13, -24, -16, -1, -15
-32, 12, -15, -34, 33
-19, 15, -12, 6, 9
-18, 14, -11, 6, 9
-3, 6, -12, 13, -4
0, 1, -12, 11, -7
2, -15, -15, -4, -6
->
2, -15, -15, -4, -6
0, 1, -12, 11, -7
-3, 6, -12, 13, -4
-18, 14, -11, 6, 9
-19, 15, -12, 6, 9
-32, 12, -15, -34, 33
13, -24, -16, -1, -15

35, 0, 22, -18, 15, 19, -29, 9, 13, 32, -10
-27, -2, -18, -1, -5, -5, 5, 25, 2, -12, -5
-2, 5, 9, 27, 5, 8, 0, 9, 2, 7, -24
2, -4, 6, -22, 13, -2, 1, -16, 5, -12, 12
-11, -31, 24, -1, -8, -5, 0, -17, -22, 17, 24
->
-11, -31, 24, -1, -8, -5, 0, -17, -22, 17, 24
2, -4, 6, -22, 13, -2, 1, -16, 5, -12, 12
-2, 5, 9, 27, 5, 8, 0, 9, 2, 7, -24
-27, -2, -18, -1, -5, -5, 5, 25, 2, -12, -5
35, 0, 22, -18, 15, 19, -29, 9, 13, 32, -10

-33, -15, -15, -9, 8, -15, 25
4, 1, -13, -24, 21, -7, 9
-31, -14, -9, 4, -4, -8, 15
-28, -15, -16, -12, 10, -18, 24
15, 13, -9, -22, 21, 9, -4
->
15, 13, -9, -22, 21, 9, -4
-28, -15, -16, -12, 10, -18, 24
-31, -14, -9, 4, -4, -8, 15
4, 1, -13, -24, 21, -7, 9
-33, -15, -15, -9, 8, -15, 25

14, -22, -5, 2
13, -22, -17, -5
-4, -19, -21, -1
12, -23, -20, 8
-1, -34, -13, -5
11, -19, -25, -4
5, -20, -31, -18
->
5, -20, -31, -18
11, -19, -25, -4
-1, -34, -13, -5
12, -23, -20, 8
-4, -19, -21, -1
13, -22, -17, -5
14, -22, -5, 2

-18, 11
-9, 29
-17, -9
->
-17, -9
-9, 29
-18, 11

19, -17
-26, 15
-12, 17
-17, 20
2, -21
->
2, -21
-17, 20
-12, 17
-26, 15
19, -17

-28, -32, -4, 4, 8, -6
-9, -11, -28, -11, -2, -21
2, 7, -2, -5, -1, 4
-23, -16, 9, 6, 0, 5
-15, -4, -19, -9, -1, -5
-20, -18, 7, 7, -1, 4
-4, -7, -22, -19, 14, -8
-11, 9, 2, -11, -6, -3
-4, 8, 1, -7, -2, -9
->
-4, 8, 1, -7, -2, -9
-11, 9, 2, -11, -6, -3
-4, -7, -22, -19, 14, -8
-20, -18, 7, 7, -1, 4
-15, -4, -19, -9, -1, -5
-23, -16, 9, 6, 0, 5
2, 7, -2, -5, -1, 4
-9, -11, -28, -11, -2, -21
-28, -32, -4, 4, 8, -6

-18, -3, 2, -5, 2, 3, 17, 6, -4, 7
0, 2, 7, 1, -2, -1, -13, 1, -10, -5
10, 2, -6, -2, 9, -7, 22, 5, 9, -1
1, -2, 1, 4, 2, 7, 1, -5, 10, 4
-16, 11, 1, -2, 3, 4, -5, 3, 3, -2
30, 8, -4, 2, 3, 6, -3, -7, 13, 10
-21, 7, -3, -7, 17, -4, -13, 0, 11, -7
4, -3, 1, -5, 7, 3, 21, -3, 17, 9
->
4, -3, 1, -5, 7, 3, 21, -3, 17, 9
-21, 7, -3, -7, 17, -4, -13, 0, 11, -7
30, 8, -4, 2, 3, 6, -3, -7, 13, 10
-16, 11, 1, -2, 3, 4, -5, 3, 3, -2
1, -2, 1, 4, 2, 7, 1, -5, 10, 4
10, 2, -6, -2, 9, -7, 22, 5, 9, -1
0, 2, 7, 1, -2, -1, -13, 1, -10, -5
-18, -3, 2, -5, 2, 3, 17, 6, -4, 7
